Below are the code and all the weights of a small trained network. Each question names an input and a class and asks about switching units off, where a switched-off unit gives its printed mean instead of its output.

import numpy as np


def w(rows, s, z=0):
    codes = np.array(rows[::2]) - 128.0
    scale = np.full(codes.shape[1], s)
    scale[-1] = z or s
    return codes * scale


def f(y):
    return np.maximum(y, 0)


def log_softmax(a):
    a = a - a.max(-1, keepdims=True)
    return a - np.log(np.exp(a).sum(-1, keepdims=True))


def net(x, mask):
    res = np.array(x, float).reshape(1, 5) / 4 @ E
    y = f(res @ A[0][:, :-1].T + A[0][:, -1])
    res = res + np.where(mask, y, B[0][:, -1]) @ B[0][:, :-1]
    return log_softmax(res[-1] @ U[:, :-1].T + U[:, -1])


A, B = {}, {}
E = w([
[223,79,70,96,205],'x0',
[206,73,97,221,132],'x1',
[62,38,140,201,94],'x2',
[110,180,14,112,166],'x3',
[164,139,93,97,2],'x4',
],0.0051)
A[0] = w([
[144,136,125,99,126,77],'n0',
[52,225,69,91,110,147],'n1',
[47,163,245,186,186,253],'n2',
[172,81,136,139,15,207],'n3',
[247,238,132,69,109,147],'n4',
[200,143,89,108,253,177],'n5',
[95,181,150,21,133,200],'n6',
[126,149,37,217,60,232],'n7',
[110,56,119,99,141,78],'n8',
[181,123,106,132,223,144],'n9',
],0.014,0.0027)
B[0] = w([
[116,135,141,137,117,143],'n0',
[205,185,118,82,88,214],'n1',
[56,27,147,158,72,248],'n2',
[95,42,104,196,122,203],'n3',
[72,69,125,152,45,231],'n4',
[231,59,128,142,185,254],'n5',
[177,153,96,170,38,218],'n6',
[96,67,129,5,163,208],'n7',
[128,185,244,146,151,151],'n8',
[188,113,128,117,198,217],'n9',
],0.024,0.0088)
U = w([
[75,48,153,170,137,206],'0',
[152,156,199,148,202,28],'1',
[141,181,119,136,137,43],'2',
[120,166,122,149,42,173],'3',
[127,123,116,52,188,176],'4',
[114,177,132,137,179,2],'5',
[254,128,95,100,182,180],'6',
],0.0073,0.0024)

Each question gives the input, the list of numbers given to net, and the class t.
The units are the neurons (one row each of A and B). Each row of codes is followed by its name. A weight is (code - 128) times the scale printed after its matrix; where a second scale follows, it is the last column's (A, B and U).
mask holds one flag per neuron, in row order. A switched-off neuron (its flag False) gives its mean, the last column of its row in B, instead of its output. The means were averaged over made-up inputs and are rounded, as every weight is.
A unit's drop is (log p(t) with every unit on - log p(t) with that unit switched off) / (log p(t) with every unit on - log p(t) with every unit switched off).
The circuit of an input: a set's keep is (log p(t) with only the set's units on - log p(t) with every unit switched off) / (log p(t) with every unit on - log p(t) with every unit switched off). Starting from all 10 units, units are removed one at a time, each time the one whose removal leaves the highest keep (on an exact tie, the one counted first), for as long as the keep stays at least 0.8.
units of the circuit, in order: the units of the circuit, biggest drop first
unit that matters most: the unit with the biggest drop
top k neurons: the k neurons with the biggest drops, biggest first
drop of u: that unit's drop, to one decimal
input [1,0,-7,-3,2], class 3: unit that matters most	n4
input [5,-8,3,1,-8], class 6: top 4 neurons	(n4; n5; n3; n9)
input [3,-8,-7,3,3], class 3: top 2 neurons	(n4; n6)
input [-1,8,-2,5,4], class 4: top 2 neurons	(n7; n2)
input [-3,-7,6,3,-4], class 3: units of the circuit, in order	(n1; n5)
input [5,-1,8,6,6], class 4: top 3 neurons	(n2; n7; n4)
input [-2,-1,-2,8,3], class 3: top 4 neurons	(n9; n5; n4; n6)
input [-7,7,2,4,4], class 4: top 3 neurons	(n7; n2; n4)
input [8,1,1,-1,3], class 6: top 3 neurons	(n2; n5; n9)
input [1,7,5,4,3], class 4: top 4 neurons	(n7; n2; n4; n6)
input [-2,0,-2,3,-4], class 6: top 2 neurons	(n4; n3)
input [4,-5,8,6,0], class 4: top 2 neurons	(n5; n6)
input [2,-3,-7,-4,2], class 3: top 2 neurons	(n4; n6)
input [7,4,5,3,4], class 6: units of the circuit, in order	(n2)
input [-8,7,6,8,1], class 4: top 2 neurons	(n7; n4)
input [-3,2,0,8,2], class 4: top 2 neurons	(n7; n5)
input [2,5,6,5,-8], class 6: drop of n4	0.2
input [7,6,-8,-4,7], class 0: drop of n4	2.8
input [-6,-5,-4,8,7], class 3: drop of n6	0.0
input [-3,-6,3,5,0], class 3: unit that matters most	n5
input [-7,2,3,6,5], class 4: drop of n7	0.5
